Below is a small trained network, with its code and all its weights. Each question gives an input and a class and asks what happens when units are switched off, that is, made to give their printed mean instead of their output.

import numpy as np


def w(rows, s, z=0):
    codes = np.array(rows[::2]) - 128.0
    scale = np.full(codes.shape[1], s)
    scale[-1] = z or s
    return codes * scale


def norm(h):
    return h / np.sqrt((h * h).mean(-1, keepdims=True) + 1e-5)


def f(y):
    return y / 2 * (1 + np.tanh(0.7978845608 * (y + 0.044715 * y**3)))


def log_softmax(a):
    a = a - a.max(-1, keepdims=True)
    return a - np.log(np.exp(a).sum(-1, keepdims=True))


def net(x, mask):
    res = np.array(x, float).reshape(1, 7) / 4 @ E
    u = 0
    for l in range(2):
        y = f(norm(res) @ A[l][:, :-1].T + A[l][:, -1])
        res = res + np.where(mask[u : u + 4], y, B[l][:, -1]) @ B[l][:, :-1]
        u += 4
    return log_softmax(norm(res)[-1] @ U[:, :-1].T + U[:, -1])


A, B = {}, {}
E = w([
[197,131,67,69,82,141,135,125],'x0',
[158,77,71,190,134,172,73,183],'x1',
[176,149,180,150,103,94,81,193],'x2',
[163,129,117,189,51,105,82,7],'x3',
[75,157,114,135,45,140,132,145],'x4',
[131,136,107,121,140,103,119,130],'x5',
[158,141,111,182,126,79,254,159],'x6',
],0.0077)
A[0] = w([
[139,85,44,222,141,192,86,181,16],'0.n0',
[47,146,7,153,182,182,154,68,57],'0.n1',
[24,109,178,220,179,95,111,124,2],'0.n2',
[2,147,46,166,45,98,120,174,25],'0.n3',
],0.009,0.004)
B[0] = w([
[69,250,172,29,132,33,181,50,239],'0.n0',
[160,14,189,150,82,58,108,160,252],'0.n1',
[225,139,11,39,69,124,128,129,227],'0.n2',
[188,148,182,168,110,236,150,120,212],'0.n3',
],0.012,0.0036)
A[1] = w([
[180,195,165,173,103,76,69,207,5],'1.n0',
[200,105,110,147,255,76,126,74,46],'1.n1',
[151,141,93,226,104,102,102,26,3],'1.n2',
[152,152,80,220,136,80,224,145,38],'1.n3',
],0.011,0.0028)
B[1] = w([
[110,30,117,152,111,103,180,89,195],'1.n0',
[112,165,143,179,18,167,154,144,234],'1.n1',
[97,140,118,97,211,124,170,228,254],'1.n2',
[103,131,131,100,162,156,2,87,226],'1.n3',
],0.014,0.0052)
U = w([
[112,123,139,108,112,102,146,131,255],'0',
[85,183,187,77,135,39,187,54,122],'1',
[100,101,117,134,199,131,184,217,127],'2',
[136,1,173,155,94,58,158,104,83],'3',
[112,116,141,119,153,154,28,88,115],'4',
[141,166,164,184,44,190,158,147,52],'5',
[204,122,23,68,99,101,157,112,90],'6',
],0.0099,0.0077)

Each question gives the input, the list of numbers given to net, and the class t.
The units are the neurons (one row each of A and B). Each row of codes is followed by its name. A weight is (code - 128) times the scale printed after its matrix; where a second scale follows, it is the last column's (A, B and U).
mask holds one flag per neuron, layer by layer. A switched-off neuron (its flag False) gives its mean, the last column of its row in B, instead of its output. The means were averaged over made-up inputs and are rounded, as every weight is.
A unit's drop is (log p(t) with every unit on - log p(t) with that unit switched off) / (log p(t) with every unit on - log p(t) with every unit switched off).
The circuit of an input: a set's keep is (log p(t) with only the set's units on - log p(t) with every unit switched off) / (log p(t) with every unit on - log p(t) with every unit switched off). Starting from all 8 units, units are removed one at a time, each time the one whose removal leaves the highest keep (on an exact tie, the one counted first), for as long as the keep stays at least 0.8.
units of the circuit, in order: the units of the circuit, biggest drop first
most important unit: the unit with the biggest drop
top k neurons: the k neurons with the biggest drops, biggest first
top k neurons in layer l: the k neurons of layer l with the biggest drops, biggest first
input [3,4,-8,-3,-4,2,-4], class 3: most important unit -> 0.n1
input [3,-4,1,7,-5,-6,8], class 4: units of the circuit, in order -> (1.n3 0.n0)
input [3,3,-7,8,8,6,2], class 2: top 3 neurons -> (1.n2 1.n1 0.n2)
input [5,7,-4,6,-4,-1,-5], class 1: units of the circuit, in order -> (0.n0 0.n2)
input [-1,-5,8,8,-4,-4,-2], class 2: top 3 neurons -> (1.n2 0.n0 0.n1)
input [-2,8,-7,-8,5,-2,-3], class 1: top 2 neurons -> (0.n0 1.n2)
input [8,-2,1,-1,8,-5,2], class 5: units of the circuit, in order -> (0.n3 0.n2)
input [4,4,-7,8,3,3,-5], class 2: units of the circuit, in order -> (1.n2 0.n2)
input [-5,0,-6,8,-6,-5,-7], class 2: top 3 neurons -> (1.n2 1.n3 0.n0)
input [-8,-5,2,5,4,-6,4], class 6: top 2 neurons -> (0.n2 0.n0)
input [4,-6,7,-6,0,5,2], class 3: top 2 neurons in layer 0 -> (0.n0 0.n2)
input [-8,-2,-2,1,8,2,-6], class 5: top 2 neurons in layer 0 -> (0.n3 0.n0)
input [-4,0,-7,-5,-7,1,2], class 3: top 2 neurons -> (0.n1 1.n2)
input [-8,-5,-5,6,0,-5,-5], class 6: top 3 neurons -> (0.n2 0.n0 1.n3)
input [0,-4,0,2,-7,-4,-3], class 5: top 2 neurons -> (1.n1 0.n0)
input [5,3,-2,8,-1,3,-2], class 2: units of the circuit, in order -> (1.n2)
input [8,3,8,3,4,-5,-8], class 3: top 2 neurons in layer 1 -> (1.n0 1.n3)
input [2,0,5,6,-7,2,-6], class 5: units of the circuit, in order -> (1.n1 0.n1 1.n3)
input [8,-7,1,8,-6,-6,-1], class 2: top 2 neurons -> (1.n2 0.n0)
input [5,1,-5,4,8,2,6], class 5: top 3 neurons in layer 0 -> (0.n3 0.n2 0.n1)
input [3,0,-3,1,-5,-2,-2], class 5: most important unit -> 1.n1
input [4,-6,-2,7,-3,0,2], class 2: units of the circuit, in order -> (1.n2 0.n0)
input [-3,-4,7,-3,-6,-6,-1], class 3: top 3 neurons -> (1.n0 0.n0 1.n2)
input [-5,6,6,2,-8,-2,3], class 5: top 2 neurons -> (1.n1 0.n1)
input [-4,-2,-7,4,6,-6,4], class 3: top 2 neurons -> (0.n1 1.n1)
input [7,7,0,5,-8,4,7], class 5: top 2 neurons -> (1.n1 0.n2)
